Below is a small trained network, with its code and all its weights. Each question gives an input and a class and asks what happens when units are switched off, that is, made to give their printed mean instead of their output.

import numpy as np


def w(rows, s, z=0):
    codes = np.array(rows[::2]) - 128.0
    scale = np.full(codes.shape[1], s)
    scale[-1] = z or s
    return codes * scale


def f(y):
    return np.maximum(y, 0)


def log_softmax(a):
    a = a - a.max(-1, keepdims=True)
    return a - np.log(np.exp(a).sum(-1, keepdims=True))


def net(x, mask):
    res = np.array(x, float).reshape(1, 5) / 4 @ E
    y = f(res @ A[0][:, :-1].T + A[0][:, -1])
    res = res + np.where(mask, y, B[0][:, -1]) @ B[0][:, :-1]
    return log_softmax(res[-1] @ U[:, :-1].T + U[:, -1])


A, B = {}, {}
E = w([
[105,18,100,109,64,164,58,42,109,213],'x0',
[145,117,119,109,173,94,106,109,112,101],'x1',
[192,82,176,144,120,249,128,167,72,91],'x2',
[153,71,190,205,105,28,147,83,146,174],'x3',
[144,122,132,111,144,137,110,111,186,127],'x4',
],0.013)
A[0] = w([
[158,80,146,89,90,196,98,104,100,149,159],'N1',
[77,107,14,115,97,140,83,104,135,189,184],'N2',
[98,115,41,127,136,104,152,167,161,79,230],'N3',
[77,60,150,170,98,74,113,79,157,179,137],'N4',
[111,199,159,78,129,132,188,124,150,105,247],'N5',
[79,163,86,69,186,146,126,113,143,142,255],'N6',
[121,93,91,154,101,133,104,72,91,133,135],'N7',
[49,109,59,137,135,143,95,59,139,117,209],'N8',
[195,120,189,214,113,80,134,97,130,156,201],'N9',
[140,96,134,136,94,102,50,124,127,142,120],'N10',
[83,185,153,197,127,65,160,101,156,126,163],'N11',
[245,122,189,153,105,109,201,183,97,109,183],'N12',
[141,47,145,118,154,184,133,114,95,104,147],'N13',
[206,134,162,159,141,175,126,172,141,76,160],'N14',
],0.012,0.005)
B[0] = w([
[173,201,182,153,51,161,92,128,99,113,238],'N1',
[118,69,157,77,65,96,196,192,85,42,246],'N2',
[141,151,117,139,166,88,173,154,115,219,195],'N3',
[110,131,116,18,188,151,123,61,113,132,255],'N4',
[156,162,102,154,203,131,148,183,142,210,215],'N5',
[183,166,89,153,102,103,198,173,77,149,214],'N6',
[97,125,177,110,57,134,158,88,138,146,205],'N7',
[117,107,164,63,83,54,152,185,105,90,215],'N8',
[100,82,160,163,190,115,70,1,176,130,242],'N9',
[122,77,176,128,162,171,158,117,94,123,189],'N10',
[205,179,115,93,210,75,65,91,176,102,226],'N11',
[119,96,122,154,215,162,127,105,185,95,234],'N12',
[166,165,183,195,114,199,104,120,54,85,213],'N13',
[118,66,40,164,158,191,96,163,114,109,221],'N14',
],0.0092,0.017)
U = w([
[109,186,141,155,153,53,242,162,138,239,249],'0',
[108,73,148,52,54,74,210,190,107,95,77],'1',
[135,100,66,118,177,233,111,167,78,159,119],'2',
[181,167,160,132,8,141,51,135,82,63,205],'3',
[212,186,166,117,171,52,62,51,189,155,172],'4',
[50,36,140,14,133,98,153,27,134,100,2],'5',
[116,19,111,196,162,143,102,66,212,62,197],'6',
[159,87,254,118,107,173,61,24,115,156,18],'7',
],0.0083,0.0015)

Each question gives the input, the list of numbers given to net, and the class t.
The units are the neurons (one row each of A and B). Each row of codes is followed by its name. A weight is (code - 128) times the scale printed after its matrix; where a second scale follows, it is the last column's (A, B and U).
mask holds one flag per neuron, in row order. A switched-off neuron (its flag False) gives its mean, the last column of its row in B, instead of its output. The means were averaged over made-up inputs and are rounded, as every weight is.
A unit's drop is (log p(t) with every unit on - log p(t) with that unit switched off) / (log p(t) with every unit on - log p(t) with every unit switched off).
The circuit of an input: a set's keep is (log p(t) with only the set's units on - log p(t) with every unit switched off) / (log p(t) with every unit on - log p(t) with every unit switched off). Starting from the 12 units with the biggest drops (on a tie, the unit counted first), units are removed one at a time, each time the one whose removal leaves the highest keep (on an exact tie, the one counted first), for as long as the keep stays at least 0.8.
units of the circuit, in order: the units of the circuit, biggest drop first
top k neurons: the k neurons with the biggest drops, biggest first
drop of u: that unit's drop, to one decimal
input [8,-4,2,-8,5], class 3: top 2 neurons : (N1 N13)
input [1,-4,-1,0,-5], class 1: units of the circuit, in order : (N9 N13)
input [0,6,5,5,2], class 6: units of the circuit, in order : (N12)
input [1,-2,1,-1,8], class 3: units of the circuit, in order : (N9 N4)
input [5,-6,-6,0,4], class 1: top 4 neurons : (N2 N9 N8 N12)
input [7,-7,3,0,1], class 3: units of the circuit, in order : (N1 N2)
input [2,0,-1,8,6], class 5: top 3 neurons : (N4 N1 N13)
input [2,-8,-7,-1,-6], class 1: top 2 neurons : (N2 N9)
input [5,3,8,0,6], class 3: units of the circuit, in order : (N1 N9)
input [0,2,-4,-4,6], class 0: units of the circuit, in order : (N3 N6)
input [1,-6,-7,6,-6], class 5: top 3 neurons : (N4 N1 N5)
input [0,-2,6,3,-7], class 6: top 2 neurons : (N12 N14)
input [0,-4,-3,5,-8], class 4: top 2 neurons : (N11 N2)
input [1,-1,8,-2,-4], class 3: units of the circuit, in order : (N1)
input [1,2,-1,4,2], class 5: top 4 neurons : (N1 N13 N4 N5)
input [1,4,-6,3,7], class 5: top 2 neurons : (N4 N1)
input [1,3,-4,-6,1], class 1: top 2 neurons : (N2 N8)
input [7,6,7,0,-7], class 3: drop of N1 : 0.4
input [-7,-5,-4,3,-6], class 4: drop of N11 : 0.9
input [2,-3,-3,7,3], class 5: units of the circuit, in order : (N4)
input [4,1,2,-1,7], class 3: drop of N9 : 0.1
